Each row of numbers stands for one node and depends on some of the facts below. Use the named rows to name the rest.

There are 2 kinds of fact about the nodes: ω, Ξ.
ω: refers to; Ξ: hangs directly under
bavos	ω	giflegok; bodrozin	ω	mopo; brires	ω	dini; brirokler	ω	sirem; daruk	ω	zakliflim
dedramar	ω	topubrar; dobronil	ω	peba; domer	ω	tramas; drino	ω	tadril; dromida	ω	motol
feplok	ω	pimal; flefluso	ω	pleka; fliklin	ω	floplun; floban	ω	plido; floplun	ω	flaras
floroskul	ω	klifo; flunubu	ω	ploklak; fusaple	ω	gruplegras; gabos	ω	guplo; gakla	ω	moklas
gegen	ω	zamin; gegi	ω	gekir; gekir	ω	greton; giflegok	ω	gagis; giples	ω	gegi
goklo	ω	skeze; greton	ω	drino; gruplegras	ω	troki; keda	ω	dobronil; kigra	ω	ladodas
klifo	ω	bofiplan; klusti	ω	fusaple; kugrik	ω	klalor; leskas	ω	bodrozin; liples	ω	lustar
loskisol	ω	vili; lozus	ω	muklil; lurom	ω	plegik; lustar	ω	fogem; matradris	ω	stefi
natru	ω	rogil; nituvi	ω	selus; nobetes	ω	zadun; noflu	ω	skati; nugrugem	ω	posim
pavom	ω	meflar; peba	ω	kugrik; platu	ω	noflu; plebis	ω	bupen; plido	ω	kleplas
pligradrun	ω	tribrupek; plitofla	ω	petem; ploklak	ω	drepla; posim	ω	duvi; pubran	ω	kani
rogil	ω	senun; rozugrun	ω	graram; ruskal	ω	kigra; selus	ω	drutrutor; senun	ω	dranuflur
sifek	ω	nituvi; sirem	ω	demik; sistes	ω	nafo; skepe	ω	daplo; skestor	ω	gabos
skeze	ω	nugrugem; skiru	ω	tafuflol; skitrudom	ω	plebis; stakel	ω	nobetes; tevan	ω	klode
tima	ω	flana; topubrar	ω	giples; tramas	ω	kasas; treba	ω	vezo; treril	ω	treba
tribrupek	ω	gabo; trodror	ω	domer; troki	ω	ruskal; vebru	ω	skuvoban; vefal	ω	trodror
vepon	ω	navus; vezo	ω	floban; vili	ω	klusti; vipar	ω	grutrur; vokla	ω	sufla
vukin	ω	liples; zakliflim	ω	drigin; zazak	ω	vipar; zegreflos	ω	lozus; bavos	Ξ	driplo
bodrozin	Ξ	plitofla; bridul	Ξ	biditral; brires	Ξ	plitofla; brirokler	Ξ	plobis; broti	Ξ	matradris
buflur	Ξ	gromer; bunur	Ξ	klalor; bupen	Ξ	nituvi; daplo	Ξ	nituvi; daruk	Ξ	zadun
dedramar	Ξ	rodrol; dekogok	Ξ	bofiplan; demik	Ξ	giflegok; dini	Ξ	gara; dobronil	Ξ	treba
domer	Ξ	dini; dostus	Ξ	nituvi; dranuflur	Ξ	bofiplan; drepla	Ξ	dranuflur; drigin	Ξ	giflegok
drino	Ξ	plitofla; driplo	Ξ	gara; dromida	Ξ	gara; drozur	Ξ	plobis; drutrutor	Ξ	mopo
dubadru	Ξ	petem; duter	Ξ	rodrol; duvi	Ξ	plobis; fastesun	Ξ	navus; fastuk	Ξ	ladodas
feplok	Ξ	mopo; fistas	Ξ	treba; flana	Ξ	driplo; flaras	Ξ	tima; flefluso	Ξ	fuskul
fliklin	Ξ	dostus; floban	Ξ	petem; floplun	Ξ	gropur; floroskul	Ξ	zezo; flunubu	Ξ	tima
fogem	Ξ	tima; fusaple	Ξ	plitofla; fuskul	Ξ	kugikle; gabo	Ξ	petem; gabos	Ξ	dostus
gagis	Ξ	nafo; gakla	Ξ	tima; gegen	Ξ	dini; gegi	Ξ	dostus; gekir	Ξ	tima
genuk	Ξ	plitofla; giflegok	Ξ	siplas; giples	Ξ	dostus; goklo	Ξ	nituvi; graram	Ξ	giflegok
greton	Ξ	driplo; gripla	Ξ	mopo; gropur	Ξ	bofiplan; gruplegras	Ξ	ladodas; grutrur	Ξ	gara
gumin	Ξ	dranuflur; guplo	Ξ	fuskul; kani	Ξ	treba; kasas	Ξ	navus; keda	Ξ	kugikle
kigra	Ξ	dini; klalor	Ξ	treba; kleplas	Ξ	dostus; klifo	Ξ	siplas; klode	Ξ	rodrol
klusti	Ξ	petem; kugrik	Ξ	grutrur; ladodas	Ξ	nituvi; leskas	Ξ	topubrar; liples	Ξ	gromer
loskisol	Ξ	dini; lozus	Ξ	tima; lurom	Ξ	plebis; lustar	Ξ	klalor; matradris	Ξ	gara
meflar	Ξ	kugikle; mipamem	Ξ	dini; moklas	Ξ	mopo; mopo	Ξ	biditral; motol	Ξ	fuskul
muklil	Ξ	daram; nafo	Ξ	gara; natru	Ξ	gropur; navus	Ξ	biditral; nobetes	Ξ	treba
noflu	Ξ	zezo; nugrugem	Ξ	topubrar; pavom	Ξ	topubrar; peba	Ξ	gromer; pepidrek	Ξ	driplo
pimal	Ξ	siplas; platu	Ξ	siplas; plebis	Ξ	petem; plegik	Ξ	mopo; pleka	Ξ	rodrol
plido	Ξ	plobis; pligradrun	Ξ	kani; plitofla	Ξ	rodrol; ploklak	Ξ	daram; posim	Ξ	grutrur
pubran	Ξ	dostus; rilotus	Ξ	peba; rogil	Ξ	ladodas; roror	Ξ	siplas; rozugrun	Ξ	dini
ruskal	Ξ	tima; selus	Ξ	plitofla; senun	Ξ	treba; setren	Ξ	kugikle; sibedi	Ξ	dedramar
sifek	Ξ	gromer; sirem	Ξ	dostus; sistes	Ξ	siplas; skati	Ξ	plebis; skepe	Ξ	peba
skestor	Ξ	dostus; skeze	Ξ	tima; skiru	Ξ	zadun; skistem	Ξ	fuskul; skitrudom	Ξ	daram
skuvoban	Ξ	treba; stakel	Ξ	ladodas; stefi	Ξ	mopo; stupin	Ξ	giflegok; sufla	Ξ	topubrar
suvar	Ξ	daram; tadril	Ξ	petem; tafuflol	Ξ	treba; tevan	Ξ	gropur; tima	Ξ	plobis
tobrer	Ξ	gara; topubrar	Ξ	plobis; tramas	Ξ	topubrar; treril	Ξ	fuskul; tribrupek	Ξ	nituvi
tridar	Ξ	zadun; trodror	Ξ	driplo; troki	Ξ	topubrar; vebru	Ξ	kugikle; vefal	Ξ	plobis
veku	Ξ	nituvi; vepon	Ξ	zezo; vezo	Ξ	grutrur; vili	Ξ	dini; vipar	Ξ	fuskul
vokla	Ξ	plitofla; vukin	Ξ	dedramar; zadrurul	Ξ	keda; zadun	Ξ	petem; zakliflim	Ξ	fuskul
zamin	Ξ	giflegok; zazak	Ξ	klalor; zegreflos	Ξ	dini; zezo	Ξ	treba

Some nodes and their rows:
[-18   9   4  13  -1   2   8  -6  -2  -4  -1   2   7  -4  -7  -6  -5  17
  -1  -2 -17  -3  -9  23   0 -32   3  -1   2   3   1]: klifo
[-21   5  10  13   4  -2   4 -13   4   0 -14  15   4  -7  -2  -6 -14  13
   7  13 -20   0  -9  18   0 -29  -3   1   0   3   0]: floroskul
[-20   5   9  13   4  -3   3 -14   3   1 -14  15   4  -8  -2  -6 -15  13
   7  12 -20   0  -8  18   0 -28  -3   1  -1   2  -1]: vepon
[-22  16   7   4  11  -6  10  -4  -4   4  -2   0   9   2  -5  -5 -10  33
  -7  -5 -19  -4  -2  23  -1 -37   3  -1   3   6  -2]: gara
[-20  13   9  -1  13  -7   6  -3  -2  12  -8   5   9   6  -6  -7  -9  29
  -9   3 -21  -7   1  26  -2 -34  -1  -4   1   8  -3]: matradris
[-18  10  13   8   6  -4  13   1  -3   4   1   2   6   3  -7  -6  -8  27
 -10  -1 -18   3  -6  29   3 -33   2  -2   6  -4  -2]: broti
[-15  11   9  12  -3  -6   8 -12   8   0  -6  17   1   6 -16 -11  -7  13
  -6 -10 -21 -11 -13  35 -11 -32  -7  -2  -5  12  10]: skestor
[-21  14   5  18  -2  -2  14  -9   2 -13   6   2   4   0 -11  -6  -8  23
  -1 -19 -17  -2 -17  26  -3 -36   4   3   3   3   7]: bupen
[-21  16   2   8   7  -3   6 -10  -3   0  -4   0   9  -3  -4  -4 -10  28
  -1  -7 -18  -8  -2  19  -3 -36   4   0  -1  10   0]: daram
[-18   7  20  18   8   1  22  10  -8  21  -6  20  13   2   4  -1 -14  25
 -22  -1  -8  -2   6  36 -11 -25 -13   3 -16 -11 -15]: loskisol
[-15   7   6  10  -1   0   3  -8  -1   4  -7   8   7  -4  -8  -7  -5  13
  -3   4 -18  -6  -4  27  -3 -30   0  -3  -2   6   0]: sistes
[-11  14  -9  21 -26   0   8 -22  -4  16   1  13 -13   2 -18   7 -17  47
 -10 -33 -12  -3 -31  19   8 -29   3  10  11   1  16]: kleplas
[-10   8  12  21   3   3  -3 -17  -1  -7   5  -2   7  -5   0 -12   2  25
 -14  -2 -12   0 -11  19  -1 -31   5 -13  -6   8  -1]: bodrozin
[-18   7  15   3   7  -5   9   3   0  10  -5   7   6   7  -8  -8  -6  22
 -13   8 -20  -1  -4  32   1 -30  -2  -5   5   0  -3]: bavos
[-17  13   7  16  -4  -5  12 -12   4  -5   0  10   2   2 -14  -7  -9  20
  -4 -16 -19  -6 -14  32  -8 -34  -2   1  -2   7   8]: fastuk
[-18  10   5  14   0   0   8  -8  -3  -2  -1   3   6  -5  -6  -5  -6  20
  -2  -4 -17  -3  -6  24  -1 -33   3  -1   0   3   1]: buflur
[-17   7  16   3   7  -5   9   3  -1  12  -4   8   6   7  -9  -8  -7  23
 -13   8 -19   0  -4  33   2 -30  -2  -6   5  -2  -3]: rozugrun
[-23   8   8  16   4  -1   7 -13   3  -7  -8  10   5  -8  -1  -5 -15  18
   8   5 -19   4 -12  15   3 -31   1   4   3   0   0]: noflu

Rows to name:
No name comes twice in this set of rows, the named rows included.
[-21   9   7  16   2  -1   8 -12   0  -5  -6   8   4  -8  -3  -4 -14  19
   6   2 -18   2 -10  19   1 -32   1   2   1   0   0] -> fistas
[-11   9  10  21   1   2   0 -15  -3  -5   4  -1   6  -6  -2 -10  -1  25
 -11  -3 -13   0  -9  20  -2 -31   5 -10  -5   6  -1] -> sibedi
[-12   4  12  14   4   4  -6 -11   3  -3  -2   5   9  -1  -1 -15   3  18
 -14   6 -14  -8 -11  20  -3 -28   0 -12  -6  12   0] -> vukin
[-21  10  19  23   8   3  28  11 -10  15  -1  16  14   1   6   2 -15  30
 -22  -9  -7   2   4  33 -10 -27 -10   7 -15 -15 -16] -> vili
[-13   8  16  44   3  12  16  -7 -11   5   4  14  18 -13  15  -3  -7  29
 -25 -15   3  -1   2  21 -18 -24  -8  -1 -33  -5 -19] -> fusaple
[-10   4 -11   3 -24   7  -2 -20 -10  35  -7  14 -12  -7 -14  25  -9  27
 -17   2  -6 -21 -19  16  15 -33   1  -2   1  -1   5] -> treril
[ -9   7  -4   9 -19   2   3 -10 -12  38  -5  11 -12   5 -11  10 -16  53
 -20  -9 -10   2 -19  17  20 -23   4   5  18  -8   5] -> vezo
[-20  11   7  12  -1  -3  10  -8   8 -11   0  10   4   5 -11 -11  -5  17
  -5 -14 -20  -9 -20  29  -7 -34  -3   2   0  10  10] -> rogil
[-24   7   8  12   4   1   6  -7   4 -11  -6   7   7  -4   0  -7 -10  16
   4   4 -19  -1 -16  16   2 -30   0   4   3   3   2] -> senun
[-18  10  12   9   4  -3  12  -1  -3   3   1   2   6   2  -7  -5  -8  26
  -8  -1 -18   2  -6  28   3 -33   2  -2   5  -3  -1] -> tobrer
[-21   8   6  10   2   3   6  -3   2  -8  -1   3   9  -1  -3  -9  -3  17
  -3  -2 -17  -6 -13  21   0 -31   2   0   2   6   2] -> liples
[-16  10   8  11  -2  -5   7 -11   7   1  -6  15   2   4 -15 -10  -7  13
  -5  -8 -21 -11 -12  34 -10 -32  -6  -2  -4  11   8] -> stakel

Now the same nodes, written a new way:
Known rows:
[  4 -10  12   3  -2   4  35   6  -7  -4  15  -4 -13   1  -8   1  17  -9
  14   2   3  -6  25   3  -5  18 -12   0   6  16 -18  15  -6 -25 -26 -11
   3  -8 -20  -7   2  -8  10  -3   4   6   0 -41  13 -35   8]: bodrozin
[  9 -12  12   1  -1  13  42   3  -4  -6  15  -5  -5   8  -9  -8  12   4
  12  27   7  -5  23  15  -6  19 -15  -7   7  37 -12  17 -12 -18 -23   4
   5  -8 -25 -11   5 -10   3  -5   0  -1   0 -23  20 -40   9]: setren
[  0   4   5   2   6   7  39  18  14  -6  11  -9 -14   2  -7  -5   8  -8
  22  23   4  -1  25  20  -1  16 -10   7   9  34  18   8 -19 -12 -12 -11
  11 -12  -9 -23   2 -10   9   1   4 -11  -6 -25  13 -40  11]: gara
[ -5   0   7   2   6   6  46   5  21   1  13 -11 -15  -5  -5  -6   6  -9
  19  19  10 -10  29  19  -1  17 -13   5  10  24  24  -2 -10  -6 -18 -13
   9  -7  -4 -18   3  -9   2  -6   1  -9  -1 -15  15 -41  13]: matradris
[ 11 -11  11   3  -5  17  41 -12  -3  -1  15  -5  -1 -10  -8  -8  13   0
  13  19  10   2  30   1  -3  26 -26   1   9  12   6  -3  -6 -12 -28  -9
   3  -4 -13 -13   0 -18  -5   6  -7   1   3 -13  18 -39  14]: floroskul
[  7  -7   7   1  -1  13  32   4  -6  -9  12  -4  -7   4  -9  -4  13   0
   8  21   5   0  25  11  -4  20 -17   1  12  30  -4  14  -8 -20 -24  -3
   3  -9 -20 -13   5 -15   4  -1   2  -1   0 -26  15 -39  12]: rilotus
[ -6  -3   2   4  -1  12  25 -10  -4  -4  19  -1  -2  -7  -9   3  17  -1
  23  22  11 -11  28  18  -2  16 -20 -12  10  22  -2  -5   6 -18 -31  -1
  -6 -15 -11  -5   7  -9  -4 -11   0  -2   6 -10  18 -36  18]: pubran
[  6  -1   2   5  -3  16  17  14 -18 -14  13   4   2  12 -12   5  26  -1
  24  25   1   3  24  17  -5  17 -16  -5  11  41 -12  20 -10 -32 -19   0
   2 -23 -21 -12   4 -13   9   6   3  -3  -2 -34  15 -38  12]: bupen
[ -2  27  -1   8  37 -14  20  18 -18 -31   8 -27  -4 -14 -10 -21 -33   2
  36   9  -8  13  13  20 -20   5 -31  -3  11  19  -7  21 -19 -17 -23   5
  -4   2 -32  -7  20 -47  10 -22 -45 -12   3 -15 -18 -77   2]: domer
[ 22  11   5   6   6  10  26  -5   7   2  30 -19 -12   0   3   9 -25   5
   3  33   2 -18   2   4   6  37   9   0  -3   6  25  -6 -15  11 -48  -2
 -13  -9 -23 -32   4 -13  11 -26  13  -1 -21  -6  15 -21  23]: loskisol
[  7  -7   7   1  -1  13  32   4  -7  -9  12  -4  -6   4  -9  -4  13   0
   9  20   6   0  25  11  -4  20 -17   1  12  30  -5  14  -8 -20 -24  -3
   3  -8 -20 -14   5 -15   4  -1   2  -1   0 -26  15 -39  12]: buflur
[-14  -1   0  18   8  -2  46   1  15 -40   8 -18  24 -14 -28 -40   7   1
  21  31  -2  44  16  14  11  12 -12  46  21  73 -24  17 -22  -3 -54   0
   1  -8  -1  -7  -8   2 -10  -8  29   6   0 -27 -24   7  -1]: posim
[ 20  -4   7   4  -6  19  28  11 -17 -14  12   0   2   7 -13  -7  20   1
  16  24   0  17  24   3  -5  23 -21   6   8  31  -9  19 -20 -28 -16  -5
   8 -14 -24 -20  -2 -22   6  21  -2  -2  -4 -35  15 -40   8]: tafuflol
[ 24 -14  -2 -33 -15   1  38  30   9 -23   5  12 -35 -21 -49  27   7  23
  -8  33  14   5  32  13   0  -8   2  19  30  23  -8  -1 -37 -57 -36   1
  -6  15 -37 -16  16 -13   3  -3   9 -11   4   5  16 -36  15]: plido
[  9  -6   6  -1  -2  17  25  13 -15 -18   7   1  -5  17  -8  -3  21   0
   4  22   0   8  24  10  -8  21 -17   6  15  41  -7  29 -12 -26 -20  -2
   4 -15 -24 -18   6 -16   8   5   3  -1  -3 -37  13 -41   9]: zamin
[  4   0   2   1  -1  17  27  17   5 -21  10  -2 -13  30 -12  -7  21  -5
   1  20   2  -2  28  18  -6  19 -14  15  15  42   7  29 -11 -28 -15  -8
   7 -19 -15 -22   2 -19   8   9   6  -7   2 -36  18 -51   5]: navus
[  6  -1   4   4  -2  17  31  18   4 -17  12  -2 -11  28 -12  -6  22  -6
   8  19   2  -4  28  18  -5  19 -15  11  13  41   4  27 -14 -29 -14  -8
   9 -19 -16 -21   0 -17   9  12   5  -6   1 -37  20 -50   4]: zadun
[ 10  -7   7   0  -2  18  26  14 -16 -16   7   2  -4  19  -8  -1  23  -1
   5  21   0   7  24   9  -8  21 -18   5  16  40  -6  30 -12 -25 -19  -3
   5 -15 -23 -17   6 -16   9   6   2  -1  -3 -38  14 -41  10]: demik

Name these rows:
No name comes twice in this set of rows, the named rows included.
[  3  -2   4   2   0  14  35   7  11 -14  14  -6 -15  16 -10  -9  14  -4
   4  18   6  -8  29  17  -3  19 -15  11  12  31   7  15  -7 -21 -21  -8
   4 -13 -13 -19   2 -17   2   3   4  -5   4 -25  20 -49   8] -> siplas
[  8  -4   5   8  -4  19  33  20   2  -9  15   0  -9  30 -12   2  28 -11
  16  19   3 -11  31  17  -5  22 -17   7  13  39   7  25 -17 -28 -10 -10
  14 -21 -14 -17  -3 -13  13  15   2  -5  -1 -38  23 -49   4] -> dranuflur
[ 24  -8   2 -32 -23  10  45  22  29 -30   9  10 -37 -21 -51   6   9  21
   5  31  12  10  32   3  -2  -5   1  31  13   4   5 -12 -44 -55 -28  -9
  -5   4 -28 -28   1 -19  -4  17   0 -18   7  10  25 -46   8] -> treba
[  8  -2   7   1   2  12  30  22 -14  -9   6   0  -3   8  -6   2  19  -4
  20  25  -1  11  21  12  -6  18 -13   2  13  42   0  23 -21 -21 -13  -5
  11 -14 -21 -19   5 -11  14   5   2  -5  -9 -38   9 -35  11] -> gagis
[  2  -3  -6  26   5   0  36  10   1 -42  16 -17  29   1 -37 -33  11   3
  10  31  -2  41  21  20  17  15 -18  46  29  84 -41  30 -21 -21 -52   3
   5  -7  -9  -4 -10  -6  -6   5  34  10   4 -38 -20   0  -4] -> duvi
[ 29  28  -9  17  -3  18  -5  15   3 -20  47 -11  -9  40 -14  12 -11   5
  13  39  -7 -27   0  20  10  34  15   3 -13  25   4  12 -20 -24 -38   4
 -17 -39 -31 -38  -6 -22  20  -3  24  -7 -16 -26  27 -35  13] -> ladodas
[  4 -19  17   1  -1  13  55  -9   6   3  18  -8  -7   2  -7 -10   9   5
  13  27  13 -16  26  17  -6  19 -17 -14   5  32  -8   7  -7  -9 -29   6
   5  -3 -22  -6   5  -6  -3 -15  -4   1   3 -12  25 -40  10] -> flefluso
[  5  -9   8   0  -1  15  33   3  -9  -9   9  -2  -6   9  -6  -1  18  -1
   6  20   5   0  27   9  -7  22 -19   2  15  30   0  17  -6 -18 -26  -4
   3 -10 -18 -13   6 -14   4  -1   0   1   0 -27  15 -39  12] -> klifo
[  9 -16  15   2  -1  14  48   2  -2  -4  16  -6  -5  10  -9 -10  11   6
  14  30   8  -8  22  17  -7  18 -14 -12   5  42 -16  18 -14 -17 -23   7
   6  -8 -28 -10   4  -8   2  -7  -1   0   0 -22  23 -41   8] -> skistem
[ -4   0   1  10  -4  16  25   5   4  -4  21   2  -5  16 -12   7  30 -11
  29  22   9 -23  33  24  -3  18 -19  -5  10  30   9   4  -3 -26 -17  -7
   5 -26  -6 -10  -1  -8   5   4   1  -6   5 -22  25 -45  11] -> nituvi
[  1  -4   6   2  -1  16  36   6  10 -13  13  -5 -14  20  -9  -7  18  -6
   3  17   7 -10  31  16  -5  21 -17  10  14  32  11  17  -5 -20 -21  -9
   5 -14 -11 -17   2 -17   3   3   2  -4   4 -26  21 -49   8] -> giflegok
[ -6   8  -4   8  -2  12  17   4   6 -13  24   0  -5   8 -16   0  20  -5
  31  24   8 -16  28  30   0  12 -15  -6   5  32  -2   0   0 -31 -20  -3
  -3 -28  -9 -12   1 -11   0   1   6 -10   7 -19  22 -44  12] -> dostus
[  4  -9  11   2  -1   3  33   6  -6  -6  16  -5 -14  -1  -9  -1  13  -7
  12   3   2  -5  24   4  -4  17 -11   2   4  16 -21  14  -6 -25 -26  -9
   0  -7 -22  -8   3  -9  10  -4   6   5   0 -39  12 -35   9] -> genuk
[ 14  -4  -5 -34 -20   5  18  34   1 -36   5  22 -29 -13 -50  26  21  24
  14  38   6  11  25  16  -7 -14   7  12  18  28 -18   3 -38 -68 -31   6
 -14 -10 -39 -18  15  -8   6   0   8 -18   2  -2  18 -34  14] -> kleplas
[  1  -1   4   0   0  15  32   6  13 -16  12  -6 -16  20 -10  -9  14  -4
  -2  18   7  -9  29  18  -5  20 -16  13  15  33  11  17  -4 -20 -22  -9
   3 -14 -11 -19   3 -18   2   1   5  -6   5 -24  20 -50   8] -> biditral

